Here is a tiny trained network, its code and every weight. The questions are about switching its units off for an input and a class, where a switched-off unit gives its printed mean instead of its output.

import numpy as np


def w(rows, s, z=0):
    codes = np.array(rows[::2]) - 128.0
    scale = np.full(codes.shape[1], s)
    scale[-1] = z or s
    return codes * scale


def norm(h):
    return h / np.sqrt((h * h).mean(-1, keepdims=True) + 1e-5)


def f(y):
    return y / 2 * (1 + np.tanh(0.7978845608 * (y + 0.044715 * y**3)))


def log_softmax(a):
    a = a - a.max(-1, keepdims=True)
    return a - np.log(np.exp(a).sum(-1, keepdims=True))


def net(x, mask):
    res = np.array(x, float).reshape(1, 5) / 4 @ E
    u = 0
    for l in range(2):
        y = f(norm(res) @ A[l][:, :-1].T + A[l][:, -1])
        res = res + np.where(mask[u : u + 5], y, B[l][:, -1]) @ B[l][:, :-1]
        u += 5
    return log_softmax(norm(res)[-1] @ U[:, :-1].T + U[:, -1])


A, B = {}, {}
E = w([
[138,129,104,195,197,142,244,129],'x0',
[165,88,172,254,102,53,111,221],'x1',
[100,113,157,127,68,110,146,149],'x2',
[137,146,143,100,236,162,136,74],'x3',
[229,151,105,147,52,156,138,123],'x4',
],0.0084)
A[0] = w([
[191,123,132,255,181,127,200,135,55],'0.n0',
[21,168,163,86,173,117,131,112,57],'0.n1',
[147,118,67,58,84,229,90,33,2],'0.n2',
[137,82,125,239,30,82,84,166,101],'0.n3',
[26,92,182,22,206,141,79,72,90],'0.n4',
],0.008,0.0041)
B[0] = w([
[149,110,128,182,196,158,220,146,209],'0.n0',
[117,42,150,79,201,39,148,32,188],'0.n1',
[131,184,116,106,69,252,116,182,189],'0.n2',
[130,154,193,109,46,36,50,197,229],'0.n3',
[1,139,124,157,178,78,149,52,255],'0.n4',
],0.0087,0.0081)
A[1] = w([
[129,222,125,39,98,251,149,110,78],'1.n0',
[94,138,138,69,130,158,131,64,252],'1.n1',
[167,84,69,222,188,121,200,168,85],'1.n2',
[124,200,151,120,131,135,175,190,24],'1.n3',
[210,112,113,135,146,92,141,78,56],'1.n4',
],0.012,0.0027)
B[1] = w([
[255,53,59,115,61,187,142,155,239],'1.n0',
[133,101,97,99,136,109,42,48,255],'1.n1',
[123,195,204,122,146,241,135,139,242],'1.n2',
[113,142,121,71,234,160,117,27,151],'1.n3',
[123,92,150,122,82,144,176,140,134],'1.n4',
],0.01,0.0079)
U = w([
[123,148,144,164,68,5,96,194,174],'0',
[181,110,26,104,88,153,113,102,122],'1',
[128,182,177,188,161,175,195,150,5],'2',
[36,126,98,111,173,66,111,60,219],'3',
],0.016,0.0012)

Each question gives the input, the list of numbers given to net, and the class t.
The units are the neurons (one row each of A and B). Each row of codes is followed by its name. A weight is (code - 128) times the scale printed after its matrix; where a second scale follows, it is the last column's (A, B and U).
mask holds one flag per neuron, layer by layer. A switched-off neuron (its flag False) gives its mean, the last column of its row in B, instead of its output. The means were averaged over made-up inputs and are rounded, as every weight is.
A unit's drop is (log p(t) with every unit on - log p(t) with that unit switched off) / (log p(t) with every unit on - log p(t) with every unit switched off).
The circuit of an input: a set's keep is (log p(t) with only the set's units on - log p(t) with every unit switched off) / (log p(t) with every unit on - log p(t) with every unit switched off). Starting from all 10 units, units are removed one at a time, each time the one whose removal leaves the highest keep (on an exact tie, the one counted first), for as long as the keep stays at least 0.8.
units of the circuit, in order: the units of the circuit, biggest drop first
k most important neurons: the k neurons with the biggest drops, biggest first
k most important neurons of layer l: the k neurons of layer l with the biggest drops, biggest first
drop of u: that unit's drop, to one decimal
input [0,8,-6,4,8], class 2: units of the circuit, in order => 1.n2
input [2,-6,-1,-2,-1], class 1: 2 most important neurons => 0.n2, 1.n0
input [-2,-4,1,8,2], class 1: 2 most important neurons => 0.n2, 1.n0
input [3,3,-4,-4,4], class 2: 3 most important neurons => 0.n0, 1.n2, 1.n3
input [7,-8,8,6,1], class 1: 2 most important neurons => 1.n0, 0.n2
input [6,-4,-6,8,2], class 1: 2 most important neurons => 1.n0, 1.n1
input [4,-1,7,-5,-5], class 0: 2 most important neurons of layer 0 => 0.n4, 0.n0
input [-6,-1,8,-4,7], class 0: drop of 0.n3 => 0.2
input [3,2,7,-2,-5], class 0: drop of 0.n3 => 0.1
input [1,-4,6,6,2], class 1: drop of 1.n0 => 1.3
